Each row is shifted at random along 5 fixed directions that mean nothing.
Known rows, with every step that occurs:
doso > kirez > vife > ponapa > vuze > kidoda > tegom > napir > nimili > gose: [ 142 -276  145  -85  -35 -106  -22  117  -43 -185  180  128  194 -189
   42  269  143 -186  164   58  180  183 -115 -234   22   35 -153   75
  186  111 -172  106 -270   22   38 -128  129  -22   -6 -154  -14 -134
  227   76  -16   74 -228  163   73  200 -128   31  -48  -34   90   88
  293 -220   30]
doso > kidoda > kirez > teni > vife > ponapa: [ -85  177  -65  -52  275 -108  -17  -16    6  -40   70   27   98  -33
   68   42  -43  -16   20   57   89  -27   31  -19  -69   -2  -71   73
   90   61   18   71  -53  -37  -53   73  121  -95  -91   35 -264  161
   16  -82  -79   57   11  120 -173   45   45   53    9  -68  -26   49
  -10   42  123]
doso > kidoda > tegom > napir > ponapa > nimili > gose > teni > vife > vuze: [ -16   61 -200  -81 -160   78  -54   87  -34   -2  -56 -165   76 -158
 -313 -262 -187  212   -2  -77 -111  -19  -84  120   37 -144  126 -134
  -10  111   73 -142  143  -46  -85  127   66   -1  -94   35  -63  -53
   -2 -142  164  120  306 -219   67 -211 -117    6  -46   96 -116   13
  -86  121  -16]
tegom > gose > napir > nimili > vuze > kidoda > teni > vife > ponapa > doso > kirez: [ -32  191  234  355  496  204   55 -141  -35  235 -149   46 -403  678
  297  -50  -54 -218 -111  -90    8 -156  101  387  -25  111  -18 -265
   66 -198  -79   26  -67 -186   43   96  -43 -176  153   53 -103 -111
 -158  -99 -153 -197 -112  128   25   48  130 -135   64 -164  160   70
 -240   74   71]
nimili > vife > ponapa > doso > kidoda > teni: [ -59  141   16   65 -157 -177  -47 -143  130  198   37  102  -84   52
  193  110    8 -284 -116  154  -38 -102  272  -44 -151  230  277   89
   -4 -184   49  112   78   44  175  -12 -263   60   25  -29  186  107
 -203   47 -185 -161  -43    8 -261  -27  193   90   37  -59   13 -189
  -58  202  149]
ponapa > vuze > vife > teni: [  21  -56  -60 -107 -367  -94  -94   -6   44   32   49   22  104 -263
  -22   81   74  -84  -61   59  -33    9   45 -187  -49   60  124  181
 -107  -39  129  -68  115  166   25    5  -97  161  -53  -59   54   77
   13  205   39  -21    3  -16  -92 -102  117  137    3  133  -65 -133
   50   20  -12]
nimili > gose > napir > ponapa > vuze > kidoda: [  56  -20  103  102 -136   64   74  -75    2   89  -84   27  -65  236
   31   70   96 -199  -58  -28  -28   38   41   73  -27   33   94  -43
  -52  -55  -67   50  -61   15   94  -65 -121  -35   83  -26  168 -135
  -87  -10  -50 -115   21    2   67   56  -69 -118   51  -94  199  -57
  -15   80  -51]
nimili > vife > vuze > kidoda: [  93   12  130   40   24    9   43  -79  -78   56  -38   89   58  194
  183  227  221 -310 -118  -70   82   69   49  -39  -75   -8  -54  121
 -163  -13   50   79 -172   73   64  -14 -116  -23  -12   14  -95  -58
   24    8 -103 -128 -118  212   32   51   48  -57   42  -77  179  -95
   22   28  108]
ponapa > doso > kirez > kidoda > nimili: [ 118   22  311   15  270 -138   -3 -257 -617  -59 -413   37  242  149
  152  132  190 -327 -141 -330   70  176  -84  -13  111  113 -119  140
   21   60 -116  -28 -151  231  -54 -158  -46  175  121  102  123   65
 -202  185 -124   21  -88  388 -278  162 -295 -206  149 -182  517  -51
 -166  -55 -274]
kirez > teni > vife > ponapa > vuze: [  65 -115   92 -134 -217  -44 -104 -178 -461  -11 -337  -64  235 -293
   32    9  114   81  -99 -223  -42   89  -70 -133  187  123  -17  221
 -157   27  201 -225  165  276 -102 -138 -117  421   13   75  162   41
 -157  275   78   27  -48  145 -167 -150  -60  -65   84  122  148 -162
 -201  -50 -238]
vuze > kidoda > gose > teni > vife: [-104  210    2  109  104  103   19 -173 -105  198 -191  -14 -255  428
  199  -90 -104  119 -191  -62 -163 -237   68   59  -45   38  150  -91
 -158 -175  249   20  230  145    0   33 -170    9   65  155  149   92
 -272   -1 -201 -143   66   19  -45  -24  199 -163 -132    3  -77 -149
 -211   97  105]
kidoda > gose > tegom > teni: [-203  289 -141  235  135  164   15  -96   77  271 -184  -97 -423  474
   77 -368 -244  393 -190    7 -317 -250   85  199   -2   -9  244 -241
 -142 -249  117  -39  423  -59   -7   64 -204  -23  108  152  286  137
 -322  -64 -134  -96  202 -238  -39 -104  189 -101 -113  -16 -188  -48
 -291   79  -54]
ponapa > nimili > napir > vife > teni > kidoda > doso > kirez: [  71   81   -4    3   -3  -40  -25  -95 -235   16 -197  -54  114    2
  -53  -11   78 -203  -81 -189   -4   88   35  116  -12   48   21   30
  -48   19   -8 -114  -40   20  -19   20  -67   82  -23   27  -66    0
 -106  -27   -7  -15  105   52 -119 -111 -159  -24  112  -13  219  -84
 -165  128  -55]
vuze > kidoda > nimili > vife: [  23 -117  267  203  431   65   71    6  112  -26  247  249 -201  393
  310  245   38 -268  117   64  162  -66  -77 -107   17   56 -269  -32
  162  -75 -206  221 -319  -20  142 -101  146 -204  207  -42  134 -109
  208   26 -179  -92 -352  185  229  408  183  -79 -110 -110   71  127
  255 -238   21]
kirez > teni > vife > vuze > kidoda > nimili > napir > ponapa > doso: [ 110 -128  110 -117  134  128  -24  -26 -288 -213  -35  -86  209 -154
 -174   40   44 -112   80 -258   48   97 -234   10  220  -87 -404  109
   24  203  -46 -206 -113   86 -115   -3  273  115   46   74  -15 -143
  232  129  195  117  -41   92  137   -5  -99  -68   89   68  214   66
  -56 -132 -289]
nimili > napir > vife > teni > vuze > kidoda > kirez: [  73  -19   18  103  363  126   99   85  117  -83  186   61  -32  201
   34  142  144 -205   62  -52  151   92  -76  125  -22 -161 -372   29
  -18   72 -184   14 -299 -203    4   54  195 -225  -11  -41 -285  -99
  275 -126   12   -5 -130   93  228  128  -36  -20   65 -101   63  163
  105 -152   27]
vife > ponapa > vuze > kidoda > doso: [  46 -203  166 -107 -114  -96  -39   11  104 -130  193  128   37 -230
   33  183   39 -185  127  109   46   -4  -52 -248   82   75 -114  142
  156   -9 -145   47  -47   93   84 -161   55  107  117  -75  326   -8
  136  227   44   39 -258   16    8  215   77   69    3   56   -3   56
  206 -202 -208]
kidoda > gose > tegom > napir: [  56  -14   64  172  384   92  191   14  -92  -92 -135  -48  -67  347
   26  -79   45  273   65  -79  -13  207 -116  143   56 -121 -165 -150
   27   53 -258  111 -116 -172  -58 -131   -3 -196   56   93   37  -16
  -30 -233  -95   64    5   37   96  146 -304 -247  -23 -231  133  157
    3 -169  -44]
napir > vife > ponapa > doso > teni > vuze > kidoda: [  -4  136  239  290  519  194  -44 -105  -65  203  -42   81 -323  432
  191  -40  -43 -341  -60 -117   51 -158  -24  300  121  137 -266  -76
  125 -134 -164 -141  -52 -175   15   66  173  -18  235   -4   36  -95
   67  168  -16  -89 -236  164   36  113  211   11  218  -67  177  176
 -209 -156 -325]
kirez > vuze > vife > ponapa > napir > nimili > gose > tegom: [  12  -17   74  141  192  125   67  120  257    7  289   64 -141  217
   58  171   39 -180  187  151  139   44   34   66  -65   61 -211  -92
  186   21 -156  153 -266 -228   92   38  187 -260   28 -100 -195 -237
  261 -123  -54  -76 -147   33  164  103  126   67   68  -85  109  125
  139  -26  142]
vife > ponapa > nimili > gose: [ 172  -37  349   93  131  -53   66 -129 -174  -20 -114  100   53  225
  246  261  247 -419   31  -77   94  246   46  -34  -27  188  -57  -39
   59  -27 -209  161 -274  -41   80 -221 -154  -41   87    2  111  -94
  -60  -21 -185  -96 -212  273  -82  158 -115 -159  118 -173  461  -43
   20  -29  -32]
ponapa > nimili > gose > teni > vife > vuze > kidoda: [ 172  -79  319   87  220   59   34  -44 -116  -31   34  159    6  305
  282  290  227 -451   29 -102  143   94  -83  -73  -34   -2 -150  -46
  -24   14 -102  152 -338   46   57 -139   31 -129   73  -28  -44 -130
   88   16 -155  -78 -248  304  150  253    5 -219  -35  -83  217   12
  176 -130   58]
ponapa > vife > vuze > kidoda: [  89  277  202  288  723  131  130  -52   34  114   29  116 -123  636
  301  202  184 -558  -44  -69  243  102   74  339 -180   32 -300  -56
   66   12 -213  151 -435 -321    3  163  140 -389   -6   22 -639  -80
  164 -257 -196 -146 -160  396    2  138   71  -31  216 -298  387  161
  -96   50  182]
ponapa > vife > teni > vuze > kidoda > gose > tegom > napir: [ 127   46  109  119  211   54   87  -82 -207   83 -218    6  -56  339
  258   46  153  -28 -113 -120   25   80   30  124  -70    3  -16  -47
 -170  -42   49   67  -57  -41  -56  -44 -147  -59  -52   68 -165   11
 -128 -105 -223  -91  -73  227  -43  -28  -66 -203  -14 -119   73  -63
 -114  -22  173]
napir > nimili > vuze > kidoda: [  26   74   61    7 -123  -97   67  -39  174   54   45  127   28  126
  151  191  174 -305 -101  117   69   51  161 -111 -227   30  219  -11
  -90  -85   12  238 -183   -6  121  -24 -210 -155  -47  -76 -150   60
  -67 -105 -130 -140  -27   80  -19  113   28    9   10 -109  130 -103
  147  174  242]
tegom > gose > teni > vife > vuze > kidoda: [  24 -106  -32 -191 -106  -14   43  107   95 -216   72  -43  100 -217
  -92  -47   27  228   59   10  -24   56 -137 -158   26 -229   14  -48
 -145  107   56    5   22   58 -115  -73   25  -26  -80   41  -38  113
   76    1  137  137   23  -35  168   43  -69  -97 -137   91 -239   56
  181 -102   12]
doso > kidoda > kirez > vife > vuze: [-109  129  189  256  269   27 -130 -164 -176  338 -150  175 -325  469
  428   36  -84  -92 -173  -22  -18 -313   80    7   38  225   76   21
   44 -278  144   20  156  163   93   14  -84  111  192   38  243  -15
 -215  247 -284 -200 -205  190 -141  100  369  -14  -79   -1  -25  -79
 -173  -64  -32]
doso > kidoda > teni > vife > ponapa > napir: [-100  199 -107   70  150   47  -81  -65  -60  142  -83  -77 -127   69
  -62 -185 -252   88  -22  -36  -58 -160   12  167   50   94   17  -38
  102  -40   56 -136  188  -55  -49  143  101   22   30   93    7   23
  -56   -4    2   15  133  -71 -123 -141  136   59   50   62  -36   13
 -240   94  -90]
vife > vuze > kidoda > tegom > gose: [-130  193 -187   -7  127  165   -7  121  294    4  220  -98 -198  144
 -141 -183 -234  193   15  107 -152 -179  -53   50  -34 -185  -51 -134
    3    2   37    1  198 -123  -69  205  157 -191  -29   96  -36   33
  152  -73   49   50  149 -193  130  -49  248   73 -106   81 -231  104
  -18   -8  -12]
teni > kidoda > nimili > napir > vife > ponapa > doso: [ -28  -29   25   60  106  136  -25  -33  -82   -8  -48  -67 -134   35
 -129 -162 -173   44   73 -139  -66  -95  -86  136  189   56 -150  -78
   97  -17  -55 -171   78  -55   -4   19  106   92  150   81  245 -134
   46   42  121   17   17 -136  117  -52   61   -9   37  100   45   46
 -149  -22 -276]
gose > tegom > napir > nimili > vuze > vife > ponapa: [   2   -5 -147   50  -72  126  114  130  186  -40   44 -123   -4  -22
 -234 -122   17  215   45   28  -22  138   30  191  -31 -134  -21 -128
  -32   73  -68  -24  -61 -245    5   83  -14 -142  -87  -31 -222  -89
   97 -259  172   19  153 -211  161 -154 -147   69   92  -55    9   76
  -14   94   98]
kidoda > tegom > gose > napir > ponapa > doso > kirez > vife > teni > vuze: [ -25  -41   73  182  196   16   27  -40 -106   78 -130  -17 -148  169
  141  -91   -7  215   -2  -17  -41    4   17  138   66   54  -27  -96
   41  -74  -88  -17   76  -53  -30  -75  -52   43   69   25  111    3
 -175   17  -89  -18  -93   45  -77    6  -90 -106    1  -96  -24   49
 -103 -121  -33]
nimili > vuze > kidoda > gose > napir > ponapa > doso > kirez > vife: [ -43  -61  -99  -91 -126  -25   -2   94  147 -133  213  -20  166 -205
 -292   72  -63  -76  114   81   50   14  -73  -45   11 -136  -96  121
  184  169  -96    2 -112   72   46  103  225  -76   -2  -59  -53 -104
  183  -11  187  116  101  -96   86   85  -97   98    4   -8   10   99
  191   14  -27]
gose > napir > ponapa > vuze > vife > teni > kidoda: [ 141 -247  -34 -163 -285 -231  125  147  259 -200  207  108  264 -385
   -4  256  268  -61  166  220  218  261   60 -176 -168  -62   53  110
   -7  121 -139  207 -297  -82   44 -148  -50 -120 -196 -174 -263   77
  129 -132   17   37 -104   48   17   96 -248   31   17  -75  -99   19
  379  -14  275]
napir > nimili > vuze > vife > ponapa > doso > kirez > kidoda > tegom > gose > teni: [ -75   78   50  109    3   46  -70  -12  165  140  116   81 -218  195
  102    9  -71 -189  -74   88  -57 -202   81   23  -38   48  108  -84
   53 -146   19   21   54   -2  108   65  -26  -28   96  -58  121  -31
  -28  105  -39 -103  -79  -57   21   53  223   51  -25    9  -99   -4
    4   26   28]
teni > vife > vuze > kidoda > doso: [-131  248   11  127  299  248  -45 -167 -217  180 -230 -138 -225  327
   31 -220 -185  121 -158 -225 -154 -254    1  263  100   12 -123  -54
  -89  -79  232 -211  248   65  -91  196   34  102   90  223  -20  -37
 -138   28   16  -85   96    2  -12 -186  249  -28   31   87   65  -49
 -416  103 -123]
kidoda > tegom > gose > teni: [-161  221 -105  258  381  209   62   -8  143  127  -26  -74 -382  463
   14 -315 -222  336  -56   -1 -205 -150  -42  238   52 -106  -20 -253
  -23 -123  -96  -39  214 -185  -44   59   24 -159  128  132  161   80
  -98 -124  -38   -3  116 -189   96   26   85 -114  -63  -82 -140  139
 -175  -76 -129]
doso > teni > vuze > vife > ponapa: [ -16  125  -32  -29  218  -36   -3   23   15   -3   63  -11  132  -77
   -7   41  -14  -23   37   51  141   56   29   71  -87    7 -113   48
   71  109   12   30 -125  -82  -72  128  152 -123 -123    4 -438   56
   99 -139    4   47   34  132 -112  -44   -3  106   85  -59   68   68
  -18   61  156]
nimili > gose > tegom > napir > ponapa > vife > vuze: [  28   13  -92  124   -1  270   38   73  -13    9 -102 -203  -68  109
 -331 -277  -69  158    5 -192 -143   97 -136  311  155 -176 -119 -138
  -68   88 -120 -243   79 -176  -63   85   82  -13   56   57   58 -214
   92  -92  247   74  232 -227  243 -187 -152  -45  104   14  106  116
 -176   -6 -293]
nimili > vuze > vife > teni > kidoda > gose > tegom: [  13  229 -230  -28  367  256   65  102   43 -161  128 -183  129  148
 -353 -105  -73   11   17 -177  -13   44 -223  231   24 -447 -405   11
  -69  292  -55 -135 -123 -141 -153  277  384 -287 -125  165 -445  -67
  330 -245  199  166  268  -69  249  -77  -78  -78   38  -25    2  187
  -17    3  -38]
gose > teni > kidoda > doso > kirez: [ -48  126 -189 -233 -209 -253   34 -106 -143  -96 -225  -74  303 -275
  -96  -56   63  172 -149  -52  -64   70   73  -98 -115 -130  259  128
 -209   84  151   20  106  195  -76  -51 -209   96 -181   93 -100  338
 -311 -118   -4   82  262  -28 -273  -69 -295  -82  -35  -45  -56 -156
  -47  206  129]
doso > kirez > vife > vuze: [  22   79   56   -6   -7 -226    5 -101 -187   74 -173   77  233   -8
  235  227  241 -136 -116   12  142  171  173  -79 -187  126  130  174
  -68    3  108  146 -136  112   12  -11 -203   29 -149  -13 -362  112
 -190  -66 -194  -92  -31  311 -317  -35 -102   39   57 -147  220 -152
  -34  150  316]
kirez > vife > vuze > kidoda > gose > napir > nimili: [  21 -142  125   86  301  170   34  159  195 -128  323   93 -160  186
   37  129  -54   -6  238   85  123  -49 -191  -60   75  -84 -327  -83
  238   56 -161  117 -219  -94   30   -7  335 -215  108  -40  -41 -212
  356   10   19   29 -211   46  352  252  160  -14 -127    9  -71  218
  257 -261    1]
tegom > napir > ponapa > vife > teni > kidoda: [ 184 -178 -103 -307 -400 -203   77   35 -176 -261 -264 -151  427 -585
 -257  -81  203  210    2 -123   18  380  -41  -64   22  -90  134   80
 -213  193  -15 -125   -7  -13 -176 -150 -187  169 -216   17 -133  162
  -68  -74  206  173  170  -18  -87 -207 -474  -36  111   27   69  -66
  -13   58  -66]
tegom > napir > ponapa > doso > teni > vuze: [ 117 -185   74 -117  -27  -87   33    8 -241 -197 -246 -110  294 -397
 -253 -140   69  155   63 -156   50  303 -151   66  179  -44  -86   28
   35  182 -232 -168  -62  -37 -157 -132   52  135    8   -4   11   40
  -13   29  262  223   63   20  -51   -9 -468  -35  189  -56  230  141
  -40 -126 -363]
ponapa > napir > nimili > vife > vuze > kidoda: [   3   74    5  125 -185  284 -129 -108 -231  251 -263 -136 -211  211
 -162 -196 -130 -101 -187 -277 -177 -163  -57  209  178   84   19  -41
 -113 -122  166 -351  255   86    4  157  -21  221  166   74  261 -254
  -26  240  158 -115  147 -140  129 -264  194   49  126  201  182 -104
 -367   93 -364]
doso > kidoda > tegom > napir > nimili: [  19   13 -112 -106 -229 -115    1  -22 -227  -22 -265 -106  135 -150
 -152 -193  -48  299 -103  -77 -114   97  -29  -63   27   -6  265  -64
  -76   16   54  -32  175   59  -73  -76 -179  115  -58   38  165  127
 -201  -28   -5   84  218  -95 -133 -107 -259  -52  -27   -6   12  -87
  -92   72  -70]
teni > vife > ponapa > vuze > kidoda > gose > napir > nimili: [  68   24 -109 -173  -17  123   58   54 -144 -205  -80 -228  254 -217
 -396 -108  -42   99   77 -196   36  173 -137  172   48 -164 -162  -33
   49  262   37 -153  -97  -80 -151  148  176  -46 -153   78 -426 -119
  152 -232  269  146  256  -61  108 -217 -250    6   88   40  154   70
  -95  147   28]
ponapa > nimili > vife > teni: [  37  163  -45   73  181  154  -25  -24  -73  -22  -31 -124   81   73
 -221  -84   -7 -231  -22 -212  -28  115  -94  209   53  -89 -201   -7
  -10  118 -109 -194  -90 -100  -57  147  162  -57   20   82 -181  -78
  149  -54  181   60  173  -13   84 -119  -35   35  171    0  287   69
 -157   62 -209]

Rows:
[  46  171  -39  -42  470  216   16  -30 -230 -120  -53 -135  158  103
 -174  -23  -82 -122   49 -248  114   42 -182  242  105 -133 -455   52
   73  258  -23 -167 -184 -116 -178  234  410 -144  -70  170 -487 -135
  276 -166  142   95  119  128   81  -95  -25  -43  155  -22  258  134
 -206   55  -80] => kirez > teni > kidoda > nimili > vuze > vife > ponapa > napir
[  44  141 -178 -269  -64   81  -84   -1 -194 -232  -32 -232  424 -382
 -563  -94  -28 -249  -64 -300  -11  126 -176  128  100 -231 -239  182
   10  317   14 -355  -61   42 -145  256  295   87 -116   57 -374  -50
  250    0  430  207  336  -87   34 -222 -203  162  223   79  280   67
 -171  166 -263] => napir > nimili > vife > ponapa > vuze > kidoda > doso > kirez > teni
[ -12   54   88   40   42  -30  -74  -57  -36  104   73   62  -52   83
  130   86  -68 -221   -1   42   31 -118   72  -29  -64  165   30   10
   74  -65   68   67    0   88   60   63   29   -6   34  -16   33  -31
   -2   58 -151  -83  -37   85 -113    5  175   50  -49   24   47  -90
  -18   86  100] => ponapa > doso > teni > vife > vuze > kidoda > nimili > napir
[-128  226   58  404  471  262  -32  -72  107  327   58   49 -492  682
  189  -69 -186 -184  -26   17  -77 -314   82  357   29  111 -184 -145
  138 -202  -76  -48   90 -151   90  179  152 -151  220   55  142 -195
  -17   42 -172 -189  -85  -22   44   42  345  -21   51  -66   19   84
 -236  -22  -96] => nimili > napir > ponapa > doso > kirez > vuze > vife > teni > kidoda > gose > tegom
[ -84   60  109   -1  307  -46  -46 -131 -243   54 -217   69  -69  108
  269  -63  -39  110 -128  -94    8 -172   -6  -22   73   55   -9   17
  -81  -84  127  -51   98  142 -102  -32  -17  126   63   94    3  173
 -202  128  -96  -15 -129  183 -137   99   87  -81  -47    1  -64   -1
 -144  -77  -68] => tegom > teni > kidoda > doso > kirez > vuze > vife
[-105  -38  -29   81 -241  -30 -106    3  212  154  170   52 -136  -94
  -18   51  -61 -143   37  170  -55 -127  143  -25    1  195   50   85
   95 -135   -5  -70  134   48  135   53   -7  112  110 -102  267  -79
   11  224   32  -96  -56 -134  -74  -46  232  225   72   87  -17  -60
  -21   29 -108] => nimili > napir > ponapa > doso > kirez > vuze > vife > teni
[  34 -131  196  155 -274   32  -51 -154 -138  289 -169  150 -214  248
  351  168  143 -156 -177  -12  -26 -160  160  -40    1  237  207   62
 -120 -278  185   22   85  214  187 -116 -309  224  123  -91  338 -118
 -239  233 -196 -292 -210   72  -37   -9  183  -45  -35   29   25 -240
  -87   17   82] => gose > napir > ponapa > nimili > vife > vuze > kidoda > kirez > teni
[-120  139 -120  185  107   93 -101  -48  -65  289 -187  -44 -304  179
   36 -357 -299  306 -103  -10 -146 -255   21  211   91  140  165 -145
   10 -181   77 -174  352  -63  -55   93  -14  100  104   47  219   52
 -181   59  -53  -33  121 -149  -85 -143  144   34  -26   77 -182   12
 -292    0 -177] => doso > teni > kidoda > tegom > napir > ponapa > vife
[  -8   23 -138  102  116  142  115  121  129   13   15  -56 -132  188
  -63 -118   52  227  -53  -19  -24   28   -9  199  -31 -200  -76  -85
 -120   -5  -43  -22   -6 -208  -21   80   -8 -142  -66  -30 -191   -1
   68 -167   45   -8   61 -118  162  -56  -92    7   15  -73 -135  106
  -22  -56   72] => gose > tegom > napir > vife > vuze > kidoda > kirez
[ -23   24  -96   55  224  108   44  107  -18  -76  -20 -115   -3  -18
 -258 -205  -58  165   46 -100    6   66 -110  263  142 -152 -213  -47
  102  122 -189 -165  -22 -224  -75   79  207  -42   16  -19 -117  -52
  124  -71  213  144   86 -117   76  -38 -207   51  164  -77    6  235
  -92  -94 -232] => gose > tegom > napir > vife > ponapa > doso > kidoda > kirez > vuze
[ 107 -228  101  130   99   77  102  148  142  -62  152  119  -90  109
   62  121  166  -55   99   44  129  114  -50   43   31  -84 -176  -51
   66   -5 -243   82 -266 -190  106 -104   38 -130   53 -168   -5 -141
  192  -68   27  -13 -238   -8  242  184 -128  -16   30  -99  -33  171
  232 -235   13] => gose > tegom > napir > vife > ponapa > nimili > vuze > kidoda > kirez
[   8   22 -111  -83   92   62  -10  141   82 -191  211  -86  125 -104
 -289  -43  -46 -117   83  -50    4   55 -154   48   25 -219 -211   -2
   75  193 -142  -74  -94  -78  -63  132  303 -133  -44  -37 -162  -40
  268  -15  175  165  135  -80  127   26 -101   60   18    1    8  156
  106  -50 -117] => ponapa > doso > kirez > vuze > kidoda > nimili > gose > tegom > napir > vife > teni
[ -27  -96    9  -88 -206  -79   21    7  -30 -113 -100  -65  125 -195
 -203 -111  -68  123   32  -18  -43   49  -39   -8   72  -60  162  -40
   69   72  -61  -14   33   91  -14  -41  -29   64   31    6  142   -9
 -105    2  152   94  146 -114  -11    9 -227  -42  -20  -13   30   19
   36   87 -102] => tegom > gose > napir > ponapa > doso > kirez > kidoda > nimili > vuze
[ 124 -170  120   59   50  -42   67    4 -100   14 -109  100   -3   41
  216   86  142   27   29   -3  113  118   27  -17    1   74   15  -43
  -18  -41  -81  113 -159 -105   30 -161 -152    2  -13  -52   -9  -50
  -59 -117 -117  -54 -207  119   23   71 -136 -112   -2  -74   17    0
   76 -100  115] => teni > kidoda > tegom > napir > vife > ponapa > nimili > vuze
[ -15  229  -61  -80  192  -68  118  -76  -63  -92 -132 -120   99   79
   22  -76   37   89  -52  -33  -61   83   83  101 -103  -79   49  -75
  -94   88   34  102   21  -96 -114   -5  -90  -94 -136  150 -215  196
 -170 -231 -109   44  135   76 -186  -64 -137 -155   34 -155   42  -35
 -147  165  164] => kirez > kidoda > gose > tegom > teni > vife > ponapa > doso
[  50   82 -172 -392 -205 -148   33   10 -204 -203 -118 -158  452 -440
 -156   26  113  125  -64  -60   43  189   47 -118 -131  -91   83   86
 -166  239  264   16  -29   68 -184   69  -59   43 -346   61 -531  179
  -41 -216   55  109  208   95 -213 -234 -215   36   39   14   55 -139
  -60  241  311] => kirez > vuze > kidoda > tegom > teni > vife > ponapa > nimili
[  10    0   84  -38    8  -67  -75   -3 -109   52   -9   76   19  -19
   64  121   -8 -163   -4   11  126  -49   30  -55   -4  153    1   63
  152  -26   46   12  -73   53   31   41   66   28    1  -74  -86  -71
   45  106  -61  -41  -92  116 -111   22   70  120   53   19   82   -9
   -4   24   42] => doso > kidoda > kirez > vuze > vife > ponapa > napir > nimili
[-113  217  -72  225  266  221   24  -49   81  232 -100  -57 -345  409
   35 -224 -230  118  -32  -24  -67 -219   54  352    3   40   27 -174
   69 -124   47  -55  137 -197   -7  179   31 -111   60   98 -110 -101
  -95 -179  -33 -107  105 -103   61 -117  184  -28    6   -6  -74   60
 -256  129   38] => teni > kidoda > gose > napir > vife > ponapa > vuze
[ -34   80  101  120  450   46  107  -19   53  -20   20   61 -184  346
  276   -7  -12  133   57   52    7  -53  -12   36   -3  -35 -110 -150
   15  -42  -72  180  -47 -140  -35 -106   21 -160   48   95    7   80
  -46 -125 -206  -19 -164  122   40  186   75 -207  -94 -135 -104   99
   11 -130   92] => kirez > kidoda > gose > tegom > teni > vife > ponapa
[ 148  -83  252   67  174  -93   62  -93  -57  -60  -48  134   44   77
  206  181  220 -361   24  -63  121  142   37   -1  -12   81  -84   12
   22  -27 -221   83 -276  -48   63 -192  -94  -16   74  -24   50    9
  -33   -5  -92  -57 -234  186  -11  182 -125 -116   96 -124  227   13
   80  -69  -46] => napir > ponapa > nimili > vife > teni > kidoda > doso
[   5  156 -193 -351  -90 -215  -28   10 -141 -134  -36  -71  422 -379
 -105   85   50   52  -68   11  120   80   52 -121 -160  -84   59  203
  -91  206  241   33  -36  123 -149  134   47  -15 -332   38 -536  217
    5 -139  -16  102  209  129 -282 -162 -137  100    1    5  -32 -103
   -8  213  316] => doso > teni > kidoda > kirez > vuze > vife > ponapa
[-185  164  -74  267  578   65   29  114  440  175  355  164 -340  341
  315   42 -135    8  117  331  149 -199  144  162 -175   76 -157 -107
  228 -122 -116  218 -113 -364   48  189  216 -355  -11  -97 -415   45
  139 -211 -186  -90 -210   74    3  165  335  174  -22 -140 -214  220
   59  -88  310] => doso > kirez > teni > vuze > kidoda > tegom > napir > vife > ponapa
[ -92    9  -28  242  -50   71   20   49  293  200   75   39 -381  245
  147 -139  -94  124   43  169  -97 -102  127   65  -72  142  243 -284
  -14 -237  -45   95  102 -188  105  -56 -152 -103  105  -85  204  -40
 -120  -61 -119 -124  -15 -189  103    8  170   -9  -75   20 -144   -9
   23   39   62] => ponapa > napir > nimili > gose > tegom > teni > vife
